The rows lie along a hidden order. The number after each row says roughly how far along it the row is, from 0 to 10. A new part has a new order.
[ 14  14  -7  -1  -2   8  -1  -4  -2   2   4   4  -2  -2  -1   9 -19  -2
  25 -10  -2  -1 -13   5 -25]
2
[  2  11  -2  -5  -2   2   6   1   1 -19  -3   0   2   0  -1  11   6  10
  -2  -2 -12   3 -15  -3  -2]
6
[ -5  10  -3  -2  -1   0   6   1   4 -20  -5  -3   3   1  -2   5  17   8
   7   2 -14   4  -9  -7   3]
5
[ -7   7   0  -3  -3   7   4   3   5 -26  -6   2   1   0   0   2  27  11
 -14   9 -14   5 -16  -9 -10]
7
[ -8  -6   4   0   0  -2   2   3   2  -7   1  -1   1  -1   0   0  24   2
 -17   5   1   1   5  -4   8]
0
[ -4   8  -4  -1  -2   3   3   0   2 -13  -2   0   1   0  -1   2   6   3
   9   3  -8   3 -10  -5 -13]
3
[-12  -5   3   1   0   1   1   2   2  -6  -1   1   0  -1   1  -6  21   0
 -15   9   0   2   3  -5   1]
0
[  2   8  -3  -2  -1  -1   7   2   2 -15  -2  -2   2   0  -2  12  13  10
   3  -2  -9   3  -8  -3   2]
5
[ -9   0   6  -7  -2   5  10  11   5 -38  -3  -1   3   0  -3  18  49  20
 -52   4 -17   7 -10  -8  20]
9
[ 19  12  -2 -12  -1   2  12   8  -1 -25   2  -3   4   2  -6  40   4  25
 -22 -21 -15   2 -17   6  30]
10
[ -1   7  -2  -2  -1  -1   4   2   1 -11   0  -1   2   0  -2   8   6   5
   5  -2  -5   2  -5  -2   0]
3
[ -9  -7   5  -5   0 -12  11   8   4 -21   0  -8   7   1  -4  15  46  12
 -27   1  -4   3  14  -7  45]
4
[ 6  0  0 -2 -2  0  4  3 -1 -7  8  1  0 -3 -3 14 18  4 -4 -7  5  1  0  1
  2]
3
[  3   9   1  -9  -2   8   9   9   2 -31  -3   0   2   0  -4  28  22  23
 -38  -7 -17   5 -18  -2  13]
10
[ -5   2   0   1  -2   5   0   0   2  -7   1   2  -2  -2   1  -4  14  -1
  -4   4  -2   2  -6  -4 -16]
1
[  0  10  -4  -3  -2   3   6   0   2 -19  -3   0   1  -1  -1   8  10   7
   5   0 -12   3 -13  -3  -7]
5
[ -3   3   3  -6  -2   5   8   8   3 -32  -2  -1   3   0  -3  18  33  18
 -33   0 -13   4 -12  -5  16]
8
[  1   7  -3  -4  -1  -1   7   2   2 -15  -2  -2   2   0  -3  11  12   9
   2  -2  -9   2  -7  -3   4]
5
[  4   1  -1  -1  -1  -5   1   3   4 -26   0   0  -1   0  -4  11  28   7
 -23  -7 -15  -1 -19   4 -15]
9
[-12   7  -1  -1  -1   1   6   2   5 -26  -5  -2   3   0  -1  -1  28   8
   0   9 -16   5  -9 -11   0]
6
[  7  22  -6  -6  -3  17   3   2   2 -25  -5   5  -2  -1  -1  17  -4  15
  -4  -5 -22   5 -34  -2 -27]
9
[  0   9   1  -8  -2   9   8   9   3 -32  -4   1   1   0  -4  23  27  21
 -37  -4 -19   6 -17  -4  10]
10
[ -2   8  -3  -3   0  -3   8   3   3 -18  -3  -5   4   1  -3   9  18   9
   5  -2 -14   3  -6  -5  13]
6
[-15  -8   5   2  -3   5   2   4   4 -18   5   4  -1  -4   0  -5  57   0
 -25  14   4   5   2 -11  -8]
4
[  0   7  -2  -5  -1   0   7   2   2 -18  -2  -2   2   0  -2  11  16   9
  -3  -1 -10   3  -8  -3   5]
5
[  2   5  -2  -3  -1  -3   2   2   1 -14   0  -3   3   0  -3  11  11   7
   2  -3  -6   2  -2  -3   9]
4
[  3   9   0  -6  -2   4   7   4   2 -25  -3   0   2   0  -2  17  15  14
 -12  -3 -13   3 -15  -3   5]
8
[ 18   4  -3  -4  -1  -6   3   1   1 -19   3  -1   0   1  -5  17  16   5
  -8 -16 -12  -3 -19  10  -7]
9
[ -1  -7   5  -2  -1  -2   6   6   1 -15   9   1   1  -3  -4  13  43   4
 -22  -1   5   2   6  -3  10]
4
[  1  -9   5  -3  -1  -8   6   6   2 -22   7  -2   2  -1  -6  16  47   9
 -29  -5  -3   0   1   0  17]
6
[  6  13  -3  -6  -3   6   5   2   2 -24  -4   1   1   0  -2  14   3  12
   0  -4 -14   3 -18  -1  -9]
7
